Here is a tiny trained network, its code and every weight. The questions are about switching its units off for an input and a class, where a switched-off unit gives its printed mean instead of its output.

import numpy as np


def w(rows, s, z=0):
    codes = np.array(rows[::2]) - 128.0
    scale = np.full(codes.shape[1], s)
    scale[-1] = z or s
    return codes * scale


def norm(h):
    return h / np.sqrt((h * h).mean(-1, keepdims=True) + 1e-5)


def f(y):
    return np.maximum(y, 0)


def log_softmax(a):
    a = a - a.max(-1, keepdims=True)
    return a - np.log(np.exp(a).sum(-1, keepdims=True))


def net(x, mask):
    res = np.array(x, float).reshape(1, 6) / 4 @ E
    u = 0
    for l in range(3):
        y = f(norm(res) @ A[l][:, :-1].T + A[l][:, -1])
        res = res + np.where(mask[u : u + 11], y, B[l][:, -1]) @ B[l][:, :-1]
        u += 11
    return log_softmax(norm(res)[-1] @ U[:, :-1].T + U[:, -1])


A, B = {}, {}
E = w([
[178,140,111,131,85,179],'x0',
[93,123,99,253,52,96],'x1',
[147,88,135,158,213,96],'x2',
[40,204,33,135,226,74],'x3',
[176,100,81,83,157,7],'x4',
[154,145,109,120,77,172],'x5',
],0.0049)
A[0] = w([
[113,114,177,77,54,16,164],'0.n0',
[160,128,187,57,150,175,238],'0.n1',
[185,153,90,53,158,92,158],'0.n2',
[183,216,80,163,189,179,221],'0.n3',
[146,105,203,152,149,167,49],'0.n4',
[135,68,171,114,97,125,255],'0.n5',
[30,149,179,246,180,57,123],'0.n6',
[98,215,89,65,92,114,137],'0.n7',
[1,70,100,149,183,44,132],'0.n8',
[119,149,74,139,76,93,123],'0.n9',
[141,101,146,80,77,87,193],'0.n10',
],0.0063,0.0018)
B[0] = w([
[145,94,88,123,124,144,216],'0.n0',
[81,71,96,97,238,133,253],'0.n1',
[98,198,185,123,65,59,221],'0.n2',
[10,142,194,118,133,65,205],'0.n3',
[121,193,147,137,84,239,186],'0.n4',
[194,1,143,206,21,161,236],'0.n5',
[143,133,81,85,52,159,243],'0.n6',
[155,120,201,148,159,148,198],'0.n7',
[147,168,163,156,84,175,243],'0.n8',
[139,124,94,161,127,89,180],'0.n9',
[129,67,52,163,162,105,208],'0.n10',
],0.005,0.0041)
A[1] = w([
[118,174,121,105,119,123,172],'1.n0',
[151,97,103,89,128,116,52],'1.n1',
[118,160,88,134,128,131,131],'1.n2',
[135,119,58,156,211,40,152],'1.n3',
[176,2,178,169,79,116,188],'1.n4',
[80,6,142,160,131,165,156],'1.n5',
[174,126,111,82,91,36,254],'1.n6',
[134,56,173,117,181,120,47],'1.n7',
[191,91,143,150,125,108,118],'1.n8',
[170,126,196,88,104,92,122],'1.n9',
[127,87,77,65,119,184,181],'1.n10',
],0.0097,0.0026)
B[1] = w([
[129,130,120,101,242,97,153],'1.n0',
[136,119,3,186,129,152,142],'1.n1',
[108,73,145,132,170,149,146],'1.n2',
[139,157,145,122,95,169,166],'1.n3',
[111,144,137,112,75,94,246],'1.n4',
[165,169,152,111,87,163,203],'1.n5',
[223,137,103,104,177,114,186],'1.n6',
[126,60,121,112,123,185,157],'1.n7',
[96,127,83,94,89,75,167],'1.n8',
[85,101,67,80,174,95,155],'1.n9',
[119,62,174,133,229,145,169],'1.n10',
],0.0059,0.011)
A[2] = w([
[105,152,83,207,9,145,155],'2.n0',
[149,172,75,160,155,151,140],'2.n1',
[102,204,65,225,128,110,90],'2.n2',
[66,172,113,221,85,183,92],'2.n3',
[206,161,40,126,142,7,255],'2.n4',
[85,208,142,73,254,140,162],'2.n5',
[155,63,103,96,104,83,21],'2.n6',
[125,107,213,105,172,146,121],'2.n7',
[200,129,118,55,77,131,90],'2.n8',
[219,164,3,162,171,119,58],'2.n9',
[113,214,91,162,133,10,130],'2.n10',
],0.0082,0.0027)
B[2] = w([
[151,175,155,150,127,83,247],'2.n0',
[106,141,203,86,193,175,155],'2.n1',
[8,57,159,30,156,153,180],'2.n2',
[153,44,131,162,191,33,200],'2.n3',
[153,150,130,88,81,149,253],'2.n4',
[189,198,89,213,121,115,239],'2.n5',
[102,105,1,144,255,70,176],'2.n6',
[34,112,140,117,34,199,176],'2.n7',
[57,179,91,158,229,164,207],'2.n8',
[49,80,202,142,80,182,182],'2.n9',
[160,47,177,73,96,170,200],'2.n10',
],0.0069,0.0071)
U = w([
[56,66,197,53,80,234,245],'0',
[150,62,21,67,191,124,173],'1',
[75,245,123,227,198,177,111],'2',
[214,235,140,48,185,120,50],'3',
[151,124,189,240,38,87,170],'4',
[194,105,47,116,28,34,2],'5',
[21,85,194,166,208,35,101],'6',
],0.012,0.0019)

Each question gives the input, the list of numbers given to net, and the class t.
The units are the neurons (one row each of A and B). Each row of codes is followed by its name. A weight is (code - 128) times the scale printed after its matrix; where a second scale follows, it is the last column's (A, B and U).
mask holds one flag per neuron, layer by layer. A switched-off neuron (its flag False) gives its mean, the last column of its row in B, instead of its output. The means were averaged over made-up inputs and are rounded, as every weight is.
A unit's drop is (log p(t) with every unit on - log p(t) with that unit switched off) / (log p(t) with every unit on - log p(t) with every unit switched off).
The circuit of an input: a set's keep is (log p(t) with only the set's units on - log p(t) with every unit switched off) / (log p(t) with every unit on - log p(t) with every unit switched off). Starting from the 12 units with the biggest drops (on a tie, the unit counted first), units are removed one at a time, each time the one whose removal leaves the highest keep (on an exact tie, the one counted first), for as long as the keep stays at least 0.8.
units of the circuit, in order: the units of the circuit, biggest drop first
top k neurons: the k neurons with the biggest drops, biggest first
top k neurons in layer l: the k neurons of layer l with the biggest drops, biggest first
input [-8,-3,5,8,2,6], class 3: top 2 neurons	2.n10; 2.n5
input [-1,7,6,1,-6,5], class 6: units of the circuit, in order	2.n3
input [3,-8,4,-6,2,1], class 1: units of the circuit, in order	2.n6; 1.n9
input [-7,0,-2,-6,6,-8], class 1: units of the circuit, in order	2.n6; 1.n6
input [-5,-8,4,1,-8,-8], class 2: top 2 neurons	2.n5; 0.n5
input [6,6,-2,1,7,-1], class 0: units of the circuit, in order	2.n9; 2.n5
input [6,2,6,6,8,-8], class 0: units of the circuit, in order	2.n9; 2.n10; 1.n3
input [-5,1,-1,8,4,6], class 0: units of the circuit, in order	2.n10; 2.n9
input [-7,-7,7,1,-4,7], class 2: units of the circuit, in order	2.n5; 2.n10
input [-6,0,7,7,-3,0], class 2: top 3 neurons	2.n5; 0.n5; 1.n4
input [-2,-2,-3,5,-1,0], class 2: top 3 neurons	2.n5; 1.n4; 1.n6
input [3,-6,8,6,-1,-4], class 2: units of the circuit, in order	2.n5; 1.n6
input [8,7,-1,8,-2,3], class 6: units of the circuit, in order	2.n3; 0.n3
input [0,-8,8,8,-8,-7], class 2: units of the circuit, in order	2.n5
input [-8,1,-5,-2,-7,-4], class 4: units of the circuit, in order	2.n2; 2.n3; 2.n8
input [-6,-1,-8,1,4,-3], class 3: top 3 neurons	0.n5; 1.n6; 2.n4
input [4,8,-3,1,-1,8], class 6: top 2 neurons in layer 2	2.n2; 2.n3
input [3,3,2,1,-4,-1], class 6: top 2 neurons	0.n5; 2.n3
input [-6,8,-4,7,-1,2], class 6: top 4 neurons	2.n3; 1.n6; 2.n0; 0.n8
input [-1,0,-3,-7,3,3], class 1: top 3 neurons in layer 2	2.n6; 2.n8; 2.n5
input [-1,5,0,3,-2,5], class 6: top 2 neurons	2.n3; 1.n6
input [-2,1,-8,-1,2,-7], class 5: top 2 neurons	1.n4; 0.n1
input [-1,6,6,2,8,3], class 0: top 2 neurons	2.n9; 0.n5
input [-8,-1,8,-7,6,-4], class 1: top 3 neurons	2.n6; 2.n8; 1.n7
input [2,2,2,4,-3,-2], class 6: top 2 neurons	2.n3; 2.n2
